Each row has a class, written after it.
-5	3	1	-19	-6	18	-1	-1	37	7	-27	10	-27	15	9	-36	-8	-20	0	28	-4	12	7	-28	0	-1	30	-22	-6	29	-2	18	-6	5	7	21	8	37	16	14	-3	39 -> j_474
-25	-36	-20	6	-13	19	17	3	-7	-3	-9	6	9	22	-18	11	-16	-30	-1	32	-28	-11	24	-17	-15	-34	5	-9	14	24	25	18	20	0	-34	28	11	6	0	-3	26	24 -> j_680
-11	-26	19	-5	-10	-5	-2	-6	8	-6	6	11	1	-6	9	17	-9	15	0	18	-18	-6	12	15	3	-2	-2	6	24	-6	6	16	-12	-3	-20	2	4	1	-9	-19	-7	11 -> j_588
17	18	-7	2	4	-3	12	33	7	-13	-40	13	14	19	-34	-45	-11	-47	-7	21	-16	-9	10	-7	-27	-19	-13	-32	-16	36	-11	-2	9	22	5	8	0	-22	-7	20	21	14 -> j_680
-33	-23	1	-23	6	14	-9	9	33	-3	37	6	-7	17	3	3	-28	20	23	12	-38	19	19	-15	42	11	18	7	-20	-16	4	-6	2	-10	-26	-2	13	22	13	29	-6	-4 -> j_48
-7	-9	-13	3	3	1	-4	8	44	-25	22	10	-13	7	15	-13	-17	-19	37	32	-38	-9	-16	-32	10	-30	0	15	24	-8	-17	13	29	-18	-25	14	10	-15	23	37	34	34 -> j_48
-16	1	4	-18	-15	-2	7	10	17	2	-1	6	3	3	-1	25	-25	-5	-21	19	-12	2	4	4	-3	-33	23	32	12	-24	-23	12	-7	-24	-1	-22	1	19	13	9	-11	-14 -> j_48
48	-15	-18	11	-23	-34	-6	28	9	-23	-22	-21	15	19	-38	30	16	21	-25	-28	33	5	-7	18	0	7	8	-34	9	24	-20	19	-4	57	16	8	22	5	14	-41	-36	21 -> j_474
-10	6	17	2	-6	-7	-5	-2	11	-7	0	5	9	2	-4	28	-10	12	-8	17	-30	3	16	11	-4	-2	-2	7	19	1	-2	11	0	-2	-18	0	-1	6	-6	-17	-19	13 -> j_187
29	-14	7	-1	-27	-31	3	17	-29	-11	9	1	7	3	-10	46	-5	30	-26	3	-12	-7	12	33	-22	-15	-16	5	48	0	-5	16	14	1	-35	2	-5	-1	-5	-41	31	-4 -> j_474
44	30	-48	39	-20	17	52	-17	17	-4	-21	29	-14	19	-25	0	-4	-41	21	-1	-31	-16	31	-36	-2	-3	6	-21	-2	-3	-50	-57	-13	3	-22	-62	-14	-70	17	-13	-16	-45 -> j_291
-24	-41	-32	13	-9	-17	21	-18	-25	-2	-13	4	-27	32	-12	2	-3	-30	29	-5	-20	-29	31	12	35	3	6	-19	7	43	-28	-9	-3	22	-30	-9	10	18	18	33	-14	-1 -> j_48
-12	-18	-9	13	-5	5	-11	11	14	-13	8	15	-9	17	-28	26	-9	21	-6	-6	-6	20	7	10	16	0	2	-21	22	18	11	1	3	14	-22	-2	14	-2	19	-21	-17	9 -> j_15
-2	-11	11	11	-10	-6	-13	11	14	-11	4	3	5	11	4	10	-14	12	-8	14	-14	-6	-7	12	-1	-16	2	8	12	-11	14	23	-3	-8	-17	14	-6	-8	7	-17	-1	17 -> j_281
-2	-7	-3	16	-3	-24	5	7	-13	-17	7	16	38	12	-2	5	-23	1	3	9	-29	-3	-9	3	-9	-9	-15	5	8	-25	9	-1	-16	-5	4	8	-14	-9	-14	-5	6	7 -> j_187
3	4	44	-48	26	-7	8	41	48	-19	-42	23	26	30	-14	-41	-65	27	-2	8	9	46	24	38	17	0	24	19	-15	-63	45	15	-42	-26	22	-19	-20	58	61	-11	-31	-16 -> j_15
-10	-27	-15	10	-19	-8	19	-18	-8	-15	-22	-10	9	10	-2	22	9	-29	0	-15	-7	-21	2	-3	-31	-37	-9	-1	27	18	-34	-11	-3	18	-11	6	6	-9	0	-2	3	30 -> j_291
30	-26	-10	-5	-21	3	37	11	-16	-13	-3	13	38	29	0	-10	-7	-19	-20	2	38	-10	13	20	-22	-6	1	-18	-6	6	35	20	-18	8	23	15	-14	-22	7	-40	13	6 -> j_588
-1	-3	27	-23	-27	19	-6	9	-37	2	-3	10	7	12	28	55	10	1	-22	42	-4	-26	8	-1	-61	-50	-3	15	74	5	-8	7	17	-18	-7	22	-31	-1	7	-70	-10	40 -> j_281
-24	21	3	-33	46	-2	-16	28	12	4	-1	12	24	5	-28	-46	-37	29	-3	-26	-13	3	34	27	38	23	-4	-34	-81	10	3	-12	-20	21	0	2	13	42	28	0	-29	-34 -> j_291
-44	-34	-32	9	8	20	-11	-6	-36	-8	-15	-6	37	4	11	16	-16	-45	28	11	-39	-23	5	-34	-24	-66	-16	10	1	-21	-9	-16	23	7	-10	43	22	10	-28	35	0	46 -> j_291
-19	-13	-34	-34	-26	14	49	-30	-7	-22	-11	4	-1	-9	-30	4	6	-56	-32	-21	16	-40	5	17	-30	13	-9	-8	30	58	-44	-48	-16	11	-16	-21	-9	-24	38	-11	20	-18 -> j_588
-44	-68	10	30	-20	-6	5	16	-15	-7	-1	8	19	45	-9	0	-14	-29	-8	6	-8	-11	12	-12	-14	-36	3	-14	5	-31	6	15	-12	1	2	20	-11	11	4	2	-4	24 -> j_588
-21	-7	20	7	-5	-20	-20	41	25	-13	1	7	2	5	-14	9	-33	20	-21	37	-46	7	-3	18	1	-21	1	16	7	-7	23	35	19	-13	-10	17	23	2	0	-13	-4	22 -> j_281
29	11	34	-87	-26	-19	-5	52	-9	-2	48	-22	-14	-22	13	31	-2	85	-42	45	29	-18	-2	25	4	12	3	10	60	34	7	6	-33	0	-26	13	21	0	63	-95	31	8 -> j_588
-5	-36	-3	-7	-35	1	9	-5	-16	-8	-2	-22	10	22	16	21	3	-36	-11	11	1	-23	-6	-3	-19	-42	-4	16	32	-10	-6	-6	-13	11	6	9	10	-10	-2	-22	6	27 -> j_596
-18	-27	16	17	1	-9	-5	3	-2	-8	-4	8	-3	4	-11	12	-12	14	-7	9	-18	9	4	20	6	4	3	-3	13	-3	12	16	-13	5	-20	0	10	5	3	-12	-2	9 -> j_588
10	30	42	26	-10	-8	-47	33	54	19	23	18	-17	-16	-29	26	-8	57	-12	51	-48	-4	25	-18	10	-12	11	-8	7	17	-28	6	19	-18	-30	-9	5	-25	-48	0	6	2 -> j_474
-33	-7	13	-2	-14	-4	-36	1	61	4	8	6	-26	-3	21	28	1	-1	-9	15	-22	35	-9	19	21	-25	16	12	22	-10	1	38	28	-6	0	11	17	20	-12	21	-31	15 -> j_15
-39	-35	20	50	10	-17	6	-8	13	-18	-16	0	18	30	-22	-14	-28	4	5	15	-48	20	18	6	14	-27	-5	-2	-33	-40	40	51	-8	-22	-39	-5	1	10	1	8	0	4 -> j_680
31	45	15	-53	9	-33	54	10	14	-7	-24	41	-2	-37	-5	12	-17	48	-18	36	-14	60	8	12	-24	30	-7	34	19	-3	-22	20	5	9	-23	-15	11	-22	2	-53	9	-18 -> j_474
31	-16	17	-16	-45	-9	15	6	7	-3	11	-2	-5	15	3	43	7	18	-14	11	19	4	9	18	-17	-26	-15	8	49	3	0	34	3	3	-12	-9	2	-13	3	-67	10	3 -> j_48
-39	-4	-27	-36	-10	62	-37	14	16	-4	-34	45	-10	24	18	-2	3	-65	-28	-2	16	4	-14	-12	-8	-26	17	-44	32	7	-30	-6	21	34	36	30	-41	38	29	26	-63	26 -> j_281
17	6	-13	-1	-20	-7	16	6	-38	-15	-24	8	10	19	-16	6	-1	-22	-1	-6	-1	-4	9	-15	-31	-5	-11	-22	22	21	-40	-18	-17	33	-9	7	-19	-9	-5	8	12	20 -> j_187
21	-3	-49	4	-39	5	-12	-5	-1	-20	28	6	74	8	17	38	-16	-23	-79	37	11	-53	-13	12	4	-45	-35	-18	-11	38	88	48	15	-11	16	37	22	-57	-29	-35	45	13 -> j_187
-14	7	8	-12	2	-7	-22	28	19	4	24	25	-18	4	11	10	-17	29	-26	26	-18	12	-3	9	19	-3	9	-9	14	21	10	13	-3	0	-9	6	15	-5	9	-7	-5	13 -> j_15
-32	-17	18	0	-40	-18	2	-5	32	-4	1	2	-11	5	-16	39	-4	30	-19	11	-8	17	14	38	5	-34	13	20	26	-17	-16	15	-9	-4	-4	-7	-5	6	-1	-27	-34	3 -> j_291
-11	-20	19	21	-2	-11	0	18	19	-8	8	16	-13	26	-3	0	-18	18	-23	15	-17	8	3	7	23	7	-8	-21	9	8	19	35	-10	-3	-24	-18	5	1	18	-4	0	4 -> j_48
-37	-54	-23	32	6	34	-1	-30	38	-7	27	21	-26	22	17	-22	-1	-16	44	-19	-20	3	5	-35	50	15	6	-27	-3	-7	18	-23	-18	4	-26	-9	1	-8	14	36	-40	13 -> j_15
-18	0	11	15	1	5	-15	18	36	-10	2	13	-7	16	-20	2	-21	11	-8	19	-38	5	-1	2	9	12	11	-6	-5	-10	17	13	16	-12	-13	1	-5	0	21	-20	-11	-3 -> j_281
-15	-4	18	-7	7	1	-4	-15	12	-4	-25	5	-35	0	18	10	-19	-1	21	-3	-49	26	16	-28	1	13	15	24	-4	-15	-4	3	19	-12	-25	-5	10	34	21	14	-16	13 -> j_281
20	4	-36	-33	-16	-5	48	-27	-10	-19	-24	4	15	-3	-18	-10	-9	2	55	-29	9	36	26	-11	24	6	-5	-3	-7	-5	-38	-37	-55	18	5	-31	2	4	15	-15	-53	-17 -> j_187
2	-19	13	21	8	-19	0	20	-8	8	8	-8	0	16	-7	-12	-8	6	29	0	-30	8	11	0	13	2	4	4	-22	-12	-1	-4	-5	17	5	6	14	-2	-19	-4	3	-7 -> j_596
34	-37	4	-49	-41	26	21	-5	10	10	-19	61	-5	26	78	-13	-2	-4	2	8	63	-23	49	3	30	-18	3	-45	55	-18	12	43	-30	-3	53	-3	-60	39	18	-51	-114	33 -> j_474
-65	-10	5	12	6	14	-1	-42	17	-13	-13	8	4	3	-11	-26	-5	-9	7	4	-13	12	-16	-15	-5	18	25	-5	-35	-15	4	19	-17	2	2	2	0	38	-15	46	-3	22 -> j_187
-9	-6	-7	24	-24	13	-26	1	9	-4	0	15	-22	13	-9	18	-10	8	-7	7	-21	1	5	-1	11	-19	16	-10	-1	-6	7	22	7	3	-18	3	1	6	1	-5	-23	6 -> j_281
1	-24	-9	-4	-13	4	11	5	-9	-1	-7	9	-1	23	0	2	-4	-19	6	6	-8	-5	17	-9	-2	-20	3	-12	16	5	0	-4	-4	13	-16	5	-3	-2	6	-5	-5	16 -> j_680
36	0	13	-12	-25	-37	9	1	-3	-20	-11	-1	20	-9	11	19	8	17	-39	4	41	-18	-25	39	-26	11	-19	-10	51	0	0	46	4	2	3	2	-11	9	-5	-38	11	22 -> j_474
-9	-12	-7	-3	-11	7	6	14	-5	0	15	7	-3	21	-9	2	-14	-5	-5	18	-8	-13	13	3	11	0	-3	-14	9	19	-1	-5	-8	4	-24	-4	3	6	7	7	1	1 -> j_48
-4	-6	-20	5	-14	-27	-2	2	-1	-4	-12	-9	-19	6	-14	10	-8	-18	7	7	-23	-22	-17	25	4	5	10	12	21	21	-18	-7	5	11	-14	8	23	-12	9	-6	11	10 -> j_281
4	-36	-12	-15	-6	8	23	-6	-43	-6	-28	20	6	32	30	-2	8	-32	21	-2	10	-12	31	-7	-8	-53	1	0	14	-15	-8	2	-5	12	9	4	-26	-19	19	-9	-25	19 -> j_680
-31	114	-34	-65	-74	-8	-1	5	56	-48	42	9	-35	-25	-56	-25	-20	-14	-99	34	0	-23	-62	-2	-58	8	60	4	-40	49	-71	4	22	-25	49	-23	22	-14	19	39	80	23 -> j_187
-24	-33	-10	-5	-20	-20	1	15	-40	4	-14	1	-14	18	-11	15	-14	-20	-13	16	1	-4	19	28	18	-13	-12	-17	42	25	-13	3	-15	23	-43	12	26	15	9	2	10	16 -> j_588
-52	-22	7	1	20	-9	-67	23	70	-12	13	3	-9	21	-10	9	-21	1	16	15	-72	23	-4	32	66	1	6	0	-8	-28	21	3	45	3	-19	15	28	31	17	18	-41	-8 -> j_281
-62	-25	8	2	14	-35	6	28	-21	6	-13	33	-14	17	-5	15	-30	13	31	19	-68	64	18	26	14	-24	20	35	4	-54	-27	5	3	4	9	0	9	11	-18	17	-55	-2 -> j_15
-53	5	36	18	19	-25	-35	10	59	10	-2	-5	-31	-3	-14	18	-19	29	6	34	-76	17	-13	28	25	24	32	7	15	-15	-22	35	6	-16	-25	-10	19	20	-12	14	-10	-2 -> j_15
8	10	-14	-24	-5	-3	15	-5	34	-21	-11	-29	28	-21	10	-1	-13	14	16	6	-17	9	-24	2	-7	31	4	-14	-4	-8	-20	49	-4	1	1	34	-13	9	-16	13	27	12 -> j_291
0	-22	4	-11	-29	-1	-4	16	0	-10	0	5	6	23	-13	17	-10	4	-21	12	9	-4	5	4	-11	-27	-1	-17	27	0	9	24	-1	8	-15	7	5	2	0	-27	15	26 -> j_680
-16	-11	12	11	5	-2	-20	-9	24	-5	4	1	-14	-7	3	15	-8	8	1	5	-13	9	2	-1	30	-5	1	12	10	7	7	0	9	6	-19	1	19	8	5	11	-7	14 -> j_596
-15	-33	-22	9	-16	17	15	-9	9	-2	-17	15	8	44	5	-9	-1	-33	5	4	24	0	0	7	0	-25	21	-18	13	0	12	-8	-15	16	22	19	-7	2	17	-8	-18	33 -> j_291
-10	-15	-19	-21	-32	21	-16	-27	25	-6	8	22	-22	10	9	16	3	14	-4	-4	15	30	7	-12	35	-17	18	-16	7	-13	-5	4	-9	2	-8	-13	4	17	13	-6	-29	5 -> j_474
-12	-38	-8	6	-25	-14	13	-9	-18	-5	-5	6	1	17	3	14	-5	-20	1	3	-1	-4	10	7	1	-18	3	-1	19	-2	-6	-3	-20	9	-11	3	11	5	0	-4	-9	17 -> j_588
-12	10	-29	-37	17	-17	-8	-20	-40	42	52	12	-22	-45	46	38	-17	33	8	25	-19	-43	23	64	74	42	8	38	27	46	0	-58	-37	4	-72	0	33	-17	-32	39	-21	-22 -> j_15
0	-11	3	-1	-10	-13	-7	3	15	-11	13	-3	-5	2	2	25	-9	13	1	15	-19	11	-16	18	8	-3	-4	14	20	-4	12	25	15	-3	-8	-2	20	2	-5	-10	10	8 -> j_48
5	-22	-2	14	-38	-7	13	19	-11	-10	1	2	-11	24	-19	1	-7	-13	-20	2	8	-25	2	-3	-33	-35	4	-11	31	32	-4	0	-17	-1	-5	6	-7	-10	12	-3	32	22 -> j_15
-38	-14	27	31	7	-11	4	23	36	-15	-25	-2	-15	-1	-52	-10	-1	-2	-12	43	-58	-8	6	59	6	19	-10	-26	41	29	-4	29	15	4	-40	-31	13	-8	-24	11	-8	-2 -> j_680
-35	-11	19	9	-8	-16	1	5	24	1	17	7	-7	14	-11	1	-13	21	-11	13	-13	27	8	25	19	-5	13	9	-12	-12	20	9	-14	-15	-12	-6	0	13	7	3	-21	-12 -> j_15
6	-27	-10	6	-23	8	23	1	-1	0	-13	2	6	24	15	11	0	-25	10	16	-8	-20	11	-8	-19	-30	-2	-10	40	-4	-10	-2	-9	10	-11	12	-8	-6	2	-20	-4	24 -> j_291
7	-16	15	16	-9	-27	0	11	11	-10	7	5	4	4	-5	11	-14	8	-11	10	-29	-7	16	21	6	2	-4	-6	5	7	10	18	-1	-4	-20	-7	14	5	-5	-8	2	-3 -> j_588
-10	-50	14	12	10	3	-12	-2	36	8	-7	-19	-32	45	17	-29	4	-18	40	6	-52	5	12	-9	41	6	-1	-15	5	6	30	-48	-27	28	-40	0	31	15	27	10	0	8 -> j_291
14	-6	24	4	-18	-21	8	7	5	1	7	0	-3	1	9	16	-7	24	6	13	-5	8	13	7	9	-12	-5	12	17	-19	-4	28	-2	-7	1	-3	-12	-5	-2	-36	-4	-6 -> j_596
1	-22	-22	-1	-26	8	2	-2	-16	-18	-13	4	9	20	1	12	3	-20	-17	11	6	-22	6	-19	-16	-43	0	-17	21	7	-15	6	0	5	-5	11	-5	1	14	-4	-3	31 -> j_474
7	-25	-15	3	-22	-3	10	-4	-16	-12	-18	4	0	20	-5	7	4	-12	-3	-5	1	-3	11	-19	-12	-20	-8	-17	11	4	-16	3	0	16	-5	7	-3	-3	10	-15	-3	19 -> j_474
-70	-38	37	-33	-22	61	-12	35	5	0	-27	25	-6	42	-23	10	-52	3	-71	93	-64	11	36	-8	-23	-29	-5	2	-3	-48	86	52	8	10	-52	33	-3	-4	6	-40	35	6 -> j_680
-4	1	42	19	-7	-40	-17	10	13	13	13	0	-3	-2	0	21	5	32	13	22	-45	6	24	37	27	-14	-12	21	13	-27	-7	9	-3	-12	-14	-26	-2	-16	-31	-18	-24	-36 -> j_187
-33	-66	-50	0	-40	0	2	2	-4	25	55	-7	-12	50	3	15	2	-38	6	15	6	-11	-8	-38	42	10	12	-42	30	34	5	-46	-18	38	-57	27	52	7	-15	20	21	38 -> j_680
23	7	-6	-37	-14	1	26	-24	14	-5	-7	27	-3	16	28	7	6	-3	-5	-5	6	8	-1	10	3	28	0	-9	9	-14	-7	-24	-6	11	9	-19	-32	-34	14	-26	15	-29 -> j_291
-13	6	-13	-25	-1	20	5	-4	-14	-4	-5	23	-23	3	-5	0	-5	-15	-17	15	-11	-20	15	-7	-6	-4	-2	-15	14	32	-9	-10	11	15	-39	-8	12	-14	20	-6	18	12 -> j_680
